Below is a small trained network, with its code and all its weights. Each question gives an input and a class and asks what happens when units are switched off, that is, made to give their printed mean instead of their output.

import numpy as np


def w(rows, s, z=0):
    codes = np.array(rows[::2]) - 128.0
    scale = np.full(codes.shape[1], s)
    scale[-1] = z or s
    return codes * scale


def f(y):
    return y / 2 * (1 + np.tanh(0.7978845608 * (y + 0.044715 * y**3)))


def log_softmax(a):
    a = a - a.max(-1, keepdims=True)
    return a - np.log(np.exp(a).sum(-1, keepdims=True))


def net(x, mask):
    res = np.array(x, float).reshape(1, 6) / 4 @ E
    y = f(res @ A[0][:, :-1].T + A[0][:, -1])
    res = res + np.where(mask, y, B[0][:, -1]) @ B[0][:, :-1]
    return log_softmax(res[-1] @ U[:, :-1].T + U[:, -1])


A, B = {}, {}
E = w([
[77,90,175,54,82,178,59,186,65],'x0',
[109,107,64,189,67,134,36,78,141],'x1',
[130,131,121,131,126,129,131,137,128],'x2',
[255,75,106,74,86,149,147,110,142],'x3',
[76,77,190,153,103,184,175,98,212],'x4',
[116,29,134,135,156,57,101,170,169],'x5',
],0.0076)
A[0] = w([
[170,254,74,98,128,138,108,110,22,83],'neuron 0',
[82,97,175,52,93,164,69,159,64,3],'neuron 1',
[146,169,94,184,168,82,174,83,153,64],'neuron 2',
[152,143,202,77,177,133,221,162,120,61],'neuron 3',
[105,147,177,136,75,250,187,61,173,147],'neuron 4',
[162,126,76,108,167,50,86,153,79,61],'neuron 5',
[202,95,96,77,105,136,139,123,136,41],'neuron 6',
[216,120,121,91,100,164,130,93,128,100],'neuron 7',
[127,101,81,190,53,162,59,77,144,64],'neuron 8',
[148,143,94,172,176,73,173,86,182,51],'neuron 9',
[38,212,142,180,198,99,98,148,111,110],'neuron 10',
],0.0078,0.0041)
B[0] = w([
[80,87,230,174,177,68,137,198,222,221],'neuron 0',
[234,148,202,180,144,217,65,133,71,202],'neuron 1',
[224,129,202,127,137,240,64,124,80,183],'neuron 2',
[58,200,55,41,212,86,27,41,72,201],'neuron 3',
[115,94,234,158,179,50,139,190,184,254],'neuron 4',
[107,44,242,140,140,97,114,106,212,170],'neuron 5',
[83,104,159,95,54,150,179,14,135,165],'neuron 6',
[96,115,132,94,81,128,194,68,89,184],'neuron 7',
[73,198,90,11,245,79,66,87,78,193],'neuron 8',
[176,132,177,150,145,204,45,137,69,180],'neuron 9',
[119,67,136,50,19,154,214,2,104,219],'neuron 10',
],0.0078,0.0065)
U = w([
[197,143,165,148,137,245,72,137,85,81],'0',
[116,116,140,138,137,87,135,156,144,244],'1',
[101,72,193,145,160,48,120,151,193,45],'2',
[92,193,74,74,190,85,79,88,84,80],'3',
[110,104,126,103,29,154,195,56,100,91],'4',
[132,138,114,140,122,114,131,145,117,254],'5',
[146,149,62,164,89,120,163,216,142,114],'6',
[137,152,45,183,80,140,151,188,127,60],'7',
],0.011,0.013)

Each question gives the input, the list of numbers given to net, and the class t.
The units are the neurons (one row each of A and B). Each row of codes is followed by its name. A weight is (code - 128) times the scale printed after its matrix; where a second scale follows, it is the last column's (A, B and U).
mask holds one flag per neuron, in row order. A switched-off neuron (its flag False) gives its mean, the last column of its row in B, instead of its output. The means were averaged over made-up inputs and are rounded, as every weight is.
A unit's drop is (log p(t) with every unit on - log p(t) with that unit switched off) / (log p(t) with every unit on - log p(t) with every unit switched off).
The circuit of an input: a set's keep is (log p(t) with only the set's units on - log p(t) with every unit switched off) / (log p(t) with every unit on - log p(t) with every unit switched off). Starting from all 11 units, units are removed one at a time, each time the one whose removal leaves the highest keep (on an exact tie, the one counted first), for as long as the keep stays at least 0.8.
circuit, biggest first: the units of the circuit, biggest drop first
unit that matters most: the unit with the biggest drop
top k neurons: the k neurons with the biggest drops, biggest first
drop when u is switched off: that unit's drop, to one decimal
input [-8,-6,0,-7,-2,-5], class 0: unit that matters most -> neuron 2
input [-4,5,-6,6,-7,1], class 2: top 3 neurons -> (neuron 5; neuron 0; neuron 10)
input [-2,-5,5,2,1,1], class 3: circuit, biggest first -> (neuron 3; neuron 0)
input [2,-6,1,-2,-6,-1], class 2: top 3 neurons -> (neuron 0; neuron 5; neuron 8)
input [-6,4,6,4,-8,0], class 2: top 3 neurons -> (neuron 0; neuron 5; neuron 1)
input [0,-7,6,-6,4,6], class 3: circuit, biggest first -> (neuron 3; neuron 4)
input [-4,-7,-8,-8,5,-6], class 4: top 2 neurons -> (neuron 10; neuron 8)
input [-8,-5,6,6,-6,8], class 0: circuit, biggest first -> (neuron 9; neuron 2)
input [0,-6,-2,-8,7,-2], class 4: top 4 neurons -> (neuron 10; neuron 0; neuron 8; neuron 5)
input [1,6,3,0,-2,1], class 3: top 2 neurons -> (neuron 8; neuron 4)
input [8,7,-8,5,-2,4], class 0: top 2 neurons -> (neuron 1; neuron 3)
input [2,-4,4,-7,4,6], class 4: circuit, biggest first -> (neuron 10; neuron 4)
input [3,-1,2,3,-1,-5], class 1: top 2 neurons -> (neuron 0; neuron 10)
input [-1,0,-2,6,2,-2], class 4: unit that matters most -> neuron 7
input [-2,7,3,-8,0,4], class 4: top 2 neurons -> (neuron 10; neuron 3)
input [-8,4,1,3,-6,-6], class 0: top 2 neurons -> (neuron 2; neuron 9)
input [5,-5,-2,-1,-4,2], class 0: top 3 neurons -> (neuron 1; neuron 4; neuron 8)
input [5,3,2,-4,-4,-6], class 1: top 2 neurons -> (neuron 0; neuron 2)
input [-6,6,-3,-6,-4,6], class 0: circuit, biggest first -> (neuron 2; neuron 9)
input [5,7,4,8,-1,0], class 4: circuit, biggest first -> (neuron 6)
input [-6,7,6,-8,5,-7], class 4: drop when neuron 0 is switched off -> 0.3
input [-2,8,-5,1,2,2], class 3: drop when neuron 8 is switched off -> 0.7
input [3,8,0,1,3,1], class 3: drop when neuron 8 is switched off -> 0.8
